Here is a tiny trained network, its code and every weight. The questions are about switching its units off for an input and a target symbol, where a switched-off unit gives its printed mean instead of its output.

import numpy as np


def w(rows, s, z=0):
    codes = np.array(rows[::2]) - 128.0
    scale = np.full(codes.shape[1], s)
    scale[-1] = z or s
    return codes * scale


def f(y):
    return np.maximum(y, 0)


def softmax(a):
    e = np.exp(a - a.max(-1, keepdims=True))
    return e / e.sum(-1, keepdims=True)


def log_softmax(a):
    a = a - a.max(-1, keepdims=True)
    return a - np.log(np.exp(a).sum(-1, keepdims=True))


def net(x, mask):
    ids = ['αβγδεζηθμξπστψω'.index(c) for c in x.split()]
    T = len(ids)
    res = E[ids] + P[:T]
    r = res
    for j in range(3):
        rows = slice(2 * j, 2 * j + 2)
        q, k, v = (r @ M[0][rows].T for M in (Q, K, V))
        z = softmax(np.where(np.tri(T) > 0, q @ k.T / 2**0.5, -1e9)) @ v
        o = O[0][rows]
        res = res + np.where(mask[j], z, o[:, -1]) @ o[:, :-1]
    y = f(res @ A[0][:, :-1].T + A[0][:, -1])
    res = res + np.where(mask[3:15], y, B[0][:, -1]) @ B[0][:, :-1]
    return log_softmax(res[-1] @ U[:, :-1].T + U[:, -1])


Q, K, V, O, A, B = {}, {}, {}, {}, {}, {}
E = w([
[123,252,101,149,138],'α',
[99,144,149,88,83],'β',
[98,207,118,70,161],'γ',
[97,132,179,112,122],'δ',
[177,210,147,105,129],'ε',
[61,111,129,166,131],'ζ',
[136,150,163,93,63],'η',
[87,104,118,168,105],'θ',
[123,135,176,93,90],'μ',
[121,59,149,142,109],'ξ',
[95,149,182,78,109],'π',
[78,140,224,229,182],'σ',
[134,81,127,110,193],'τ',
[58,127,130,165,133],'ψ',
[70,112,99,149,96],'ω',
],0.026)
P = w([
[28,76,244,141,71],'0',
[39,81,234,138,76],'1',
[46,88,219,137,79],'2',
[55,89,212,136,88],'3',
[65,92,204,132,96],'4',
[73,97,197,127,100],'5',
[86,102,196,122,107],'6',
[94,106,178,129,114],'7',
[97,109,178,115,120],'8',
[106,111,181,112,130],'9',
[110,110,184,108,134],'10',
],0.011)
Q[0] = w([
[215,108,34,135,227],'head 0',
[223,209,2,164,160],'head 0',
[75,149,40,224,109],'head 1',
[126,65,53,190,154],'head 1',
[143,186,175,21,178],'head 2',
[67,95,148,172,118],'head 2',
],0.017)
K[0] = w([
[74,107,219,183,86],'head 0',
[61,106,173,129,36],'head 0',
[50,166,149,251,83],'head 1',
[91,77,188,113,78],'head 1',
[52,115,243,175,103],'head 2',
[163,141,121,122,196],'head 2',
],0.019)
V[0] = w([
[175,5,98,42,146],'head 0',
[206,100,130,173,80],'head 0',
[119,100,131,133,67],'head 1',
[207,161,189,112,186],'head 1',
[151,156,177,195,78],'head 2',
[177,167,169,169,217],'head 2',
],0.011)
O[0] = w([
[118,2,204,123,77,179],'head 0',
[246,79,175,198,142,2],'head 0',
[174,170,208,103,171,137],'head 1',
[4,191,155,185,16,117],'head 1',
[192,63,149,210,151,201],'head 2',
[69,90,108,244,44,97],'head 2',
],0.0084,0.0075)
A[0] = w([
[79,79,155,168,87,82],'neuron 0',
[132,25,45,140,137,161],'neuron 1',
[187,63,157,135,141,193],'neuron 2',
[130,159,193,118,91,37],'neuron 3',
[135,88,96,45,125,147],'neuron 4',
[130,131,152,210,163,126],'neuron 5',
[150,118,223,111,114,119],'neuron 6',
[81,195,51,132,111,123],'neuron 7',
[130,169,112,104,88,69],'neuron 8',
[120,116,156,120,69,106],'neuron 9',
[179,73,165,123,105,9],'neuron 10',
[248,150,115,133,45,103],'neuron 11',
],0.012)
B[0] = w([
[172,143,121,92,156,250],'neuron 0',
[102,174,151,154,81,195],'neuron 1',
[142,153,73,171,149,230],'neuron 2',
[102,143,45,179,142,161],'neuron 3',
[121,75,104,148,73,208],'neuron 4',
[112,127,133,83,116,163],'neuron 5',
[131,129,174,150,63,247],'neuron 6',
[168,94,155,111,130,206],'neuron 7',
[108,125,90,170,171,146],'neuron 8',
[124,122,102,167,164,203],'neuron 9',
[96,108,138,27,191,160],'neuron 10',
[111,77,7,79,143,131],'neuron 11',
],0.016)
U = w([
[79,132,235,160,161,122],'α',
[218,187,164,184,42,1],'β',
[151,77,30,126,113,62],'γ',
[227,137,144,32,1,15],'δ',
[53,193,96,63,43,86],'ε',
[218,154,157,93,129,172],'ζ',
[26,214,44,197,141,196],'η',
[183,100,102,220,150,83],'θ',
[174,180,26,82,15,37],'μ',
[46,19,110,223,122,180],'ξ',
[188,14,194,126,155,48],'π',
[23,31,90,198,249,113],'σ',
[38,70,112,154,213,148],'τ',
[64,88,56,9,100,139],'ψ',
[118,116,141,155,136,113],'ω',
],0.0085,0.007)

Each question gives the input, a string of symbols that net reads in full, and the target symbol t.
The units are the heads (2 rows each of Q, K, V and O) and the neurons (one row each of A and B). Each row of codes is followed by its name. A weight is (code - 128) times the scale printed after its matrix; where a second scale follows, it is the last column's (O, A, B and U).
mask holds one flag per unit, heads first, then neurons. A switched-off unit (its flag False) gives its mean, the last column of its rows in O or B, instead of its output. The means were averaged over made-up inputs and are rounded, as every weight is.
A unit's drop is (log p(t) with every unit on - log p(t) with that unit switched off) / (log p(t) with every unit on - log p(t) with every unit switched off).
The circuit of an input: a set's keep is (log p(t) with only the set's units on - log p(t) with every unit switched off) / (log p(t) with every unit on - log p(t) with every unit switched off). Starting from the 12 units with the biggest drops (on a tie, the unit counted first), units are removed one at a time, each time the one whose removal leaves the highest keep (on an exact tie, the one counted first), for as long as the keep stays at least 0.8.
circuit, biggest first: the units of the circuit, biggest drop first
unit that matters most: the unit with the biggest drop
k most important neurons: the k neurons with the biggest drops, biggest first
which heads matter: for each layer, one digit per head in row order, 1 if its drop is at least 0.15 and else 0, layers parted by /
input δ π π π δ γ α, target ζ: circuit, biggest first -> neuron 7; head 0
input μ μ μ ξ, target π: which heads matter -> 111
input δ μ ζ, target σ: unit that matters most -> head 0
input τ η η ε ε β π, target η: circuit, biggest first -> head 1; neuron 3
input ζ ζ β ε η μ ε μ ξ, target η: circuit, biggest first -> neuron 7; head 0
input ζ π ξ α τ ψ α μ τ β π, target ξ: 2 most important neurons -> neuron 3; neuron 9
input μ θ δ ψ β, target δ: circuit, biggest first -> head 1; neuron 9
input σ ζ μ μ τ, target η: 3 most important neurons -> neuron 1; neuron 2; neuron 7
input ξ ε π δ β ζ μ μ ξ, target η: circuit, biggest first -> head 0; neuron 7
input τ π θ θ β ζ σ α, target δ: circuit, biggest first -> neuron 7; neuron 2
input τ τ α π, target ζ: circuit, biggest first -> neuron 7; head 0
input δ μ β μ ψ ω ε η ξ μ, target η: which heads matter -> 010
input π θ ξ γ, target ψ: circuit, biggest first -> neuron 7; neuron 6; head 0
input ψ ξ μ θ, target θ: 2 most important neurons -> neuron 2; neuron 10
input θ μ δ δ, target α: which heads matter -> 110
input θ ξ ζ ζ ζ, target σ: circuit, biggest first -> neuron 6
input μ μ θ, target θ: which heads matter -> 111
input ξ ξ σ β π ω β τ, target η: circuit, biggest first -> head 2; neuron 6; neuron 1; neuron 4
input ξ μ τ θ ξ ψ ξ α ζ, target ζ: which heads matter -> 100
input ξ β τ τ μ α η π ξ, target ζ: 2 most important neurons -> neuron 7; neuron 4
input η π π π ξ μ θ ξ μ π, target ε: unit that matters most -> neuron 2
input ζ α τ β, target ξ: circuit, biggest first -> neuron 9; head 0
input ξ α μ α η, target ζ: circuit, biggest first -> neuron 7; head 0; neuron 4
input γ τ τ ε ζ α β ω, target ζ: circuit, biggest first -> head 0; neuron 7
input ξ β τ τ α ε η τ ε τ, target ξ: 2 most important neurons -> neuron 0; neuron 4
input ξ θ μ α ε ξ ξ δ θ, target η: 3 most important neurons -> neuron 7; neuron 0; neuron 6
